Here is a tiny trained network, its code and every weight. The questions are about switching its units off for an input and a class, where a switched-off unit gives its printed mean instead of its output.

import numpy as np


def w(rows, s, z=0):
    codes = np.array(rows[::2]) - 128.0
    scale = np.full(codes.shape[1], s)
    scale[-1] = z or s
    return codes * scale


def f(y):
    return y / 2 * (1 + np.tanh(0.7978845608 * (y + 0.044715 * y**3)))


def log_softmax(a):
    a = a - a.max(-1, keepdims=True)
    return a - np.log(np.exp(a).sum(-1, keepdims=True))


def net(x, mask):
    res = np.array(x, float).reshape(1, 5) / 4 @ E
    y = f(res @ A[0][:, :-1].T + A[0][:, -1])
    res = res + np.where(mask, y, B[0][:, -1]) @ B[0][:, :-1]
    return log_softmax(res[-1] @ U[:, :-1].T + U[:, -1])


A, B = {}, {}
E = w([
[225,143,194,122,214,165,102,117],'x0',
[65,103,242,70,130,163,73,175],'x1',
[141,14,153,140,100,146,182,116],'x2',
[141,139,155,126,100,111,131,133],'x3',
[172,83,48,2,102,144,59,48],'x4',
],0.0085)
A[0] = w([
[72,123,112,146,42,139,122,110,67],'n0',
[179,165,97,133,104,133,163,139,49],'n1',
[101,198,120,126,99,88,85,135,180],'n2',
[141,82,89,65,54,92,57,115,63],'n3',
[157,65,154,106,103,98,158,159,232],'n4',
[75,162,156,157,135,129,177,149,64],'n5',
[152,125,115,47,110,124,91,153,58],'n6',
[119,186,126,79,137,97,91,73,155],'n7',
[150,105,141,85,164,95,136,182,54],'n8',
[195,165,172,134,159,141,78,77,113],'n9',
[158,115,87,187,119,133,118,117,32],'n10',
[120,117,149,169,150,120,155,163,23],'n11',
[155,69,99,104,109,145,115,116,66],'n12',
[171,112,142,130,173,155,123,134,33],'n13',
[95,120,164,96,132,126,73,152,99],'n14',
[66,107,185,91,93,185,95,154,90],'n15',
[146,10,146,145,94,152,185,94,3],'n16',
[180,132,98,153,115,109,153,118,3],'n17',
[137,128,106,160,113,88,146,42,144],'n18',
[183,128,155,125,154,136,123,120,36],'n19',
[51,135,85,85,94,74,128,129,141],'n20',
[146,125,122,101,128,121,149,159,191],'n21',
],0.014,0.0046)
B[0] = w([
[100,32,237,111,137,190,231,83,187],'n0',
[77,166,135,69,135,35,135,127,161],'n1',
[139,75,122,92,210,176,172,206,198],'n2',
[142,143,165,184,95,137,66,114,245],'n3',
[160,135,131,89,154,124,138,185,197],'n4',
[186,158,150,242,31,146,73,109,194],'n5',
[134,158,176,192,114,132,65,124,193],'n6',
[213,131,161,172,111,113,121,167,207],'n7',
[127,84,105,124,110,77,170,79,136],'n8',
[109,63,189,130,159,213,224,115,217],'n9',
[116,161,72,108,107,66,143,61,156],'n10',
[123,157,195,144,32,120,92,112,171],'n11',
[143,168,170,193,50,147,103,134,186],'n12',
[138,68,150,146,114,167,185,80,163],'n13',
[111,179,53,82,146,36,163,118,180],'n14',
[102,158,26,35,156,2,121,86,213],'n15',
[153,172,76,84,171,209,100,216,210],'n16',
[96,131,120,101,204,45,107,61,161],'n17',
[148,193,34,61,139,111,169,117,198],'n18',
[75,75,189,163,147,142,150,78,164],'n19',
[99,39,148,151,126,159,183,144,218],'n20',
[79,127,115,142,115,133,130,112,146],'n21',
],0.0081,0.011)
U = w([
[124,2,175,125,146,169,202,64,87],'0',
[137,186,99,61,155,18,119,36,127],'1',
[188,185,173,208,54,136,42,108,48],'2',
[173,147,125,107,198,184,120,238,254],'3',
],0.0098,0.0064)

Each question gives the input, the list of numbers given to net, and the class t.
The units are the neurons (one row each of A and B). Each row of codes is followed by its name. A weight is (code - 128) times the scale printed after its matrix; where a second scale follows, it is the last column's (A, B and U).
mask holds one flag per neuron, in row order. A switched-off neuron (its flag False) gives its mean, the last column of its row in B, instead of its output. The means were averaged over made-up inputs and are rounded, as every weight is.
A unit's drop is (log p(t) with every unit on - log p(t) with that unit switched off) / (log p(t) with every unit on - log p(t) with every unit switched off).
The circuit of an input: a set's keep is (log p(t) with only the set's units on - log p(t) with every unit switched off) / (log p(t) with every unit on - log p(t) with every unit switched off). Starting from the 12 units with the biggest drops (on a tie, the unit counted first), units are removed one at a time, each time the one whose removal leaves the highest keep (on an exact tie, the one counted first), for as long as the keep stays at least 0.8.
circuit, biggest first: the units of the circuit, biggest drop first
k most important neurons: the k neurons with the biggest drops, biggest first
drop when u is switched off: that unit's drop, to one decimal
input [8,-1,-6,-4,4], class 0: circuit, biggest first : (n9)
input [-7,8,0,-7,2], class 1: 2 most important neurons : (n15 n14)
input [5,-5,-5,3,-4], class 0: circuit, biggest first : (n9 n16)
input [2,1,8,2,-7], class 3: 2 most important neurons : (n16 n4)
input [3,-3,-8,8,6], class 3: 2 most important neurons : (n2 n9)
input [-6,2,-1,7,7], class 2: 2 most important neurons : (n3 n6)
input [-5,0,-7,2,-8], class 2: 2 most important neurons : (n5 n11)
input [1,1,4,-8,5], class 2: 3 most important neurons : (n12 n2 n3)
input [6,4,-3,0,6], class 0: 2 most important neurons : (n9 n5)
input [-5,-1,-5,-1,4], class 0: 4 most important neurons : (n20 n16 n0 n4)
input [-3,-7,8,1,3], class 3: 4 most important neurons : (n16 n15 n4 n14)
input [1,5,5,-5,-7], class 2: 2 most important neurons : (n5 n11)
input [-3,-7,8,-1,-3], class 3: drop when n16 is switched off : 2.1
input [4,-7,4,-5,6], class 1: circuit, biggest first : (n18)
input [-1,-2,-7,0,-8], class 2: drop when n5 is switched off : 1.9
input [-3,4,-3,-6,-1], class 1: drop when n20 is switched off : -0.1
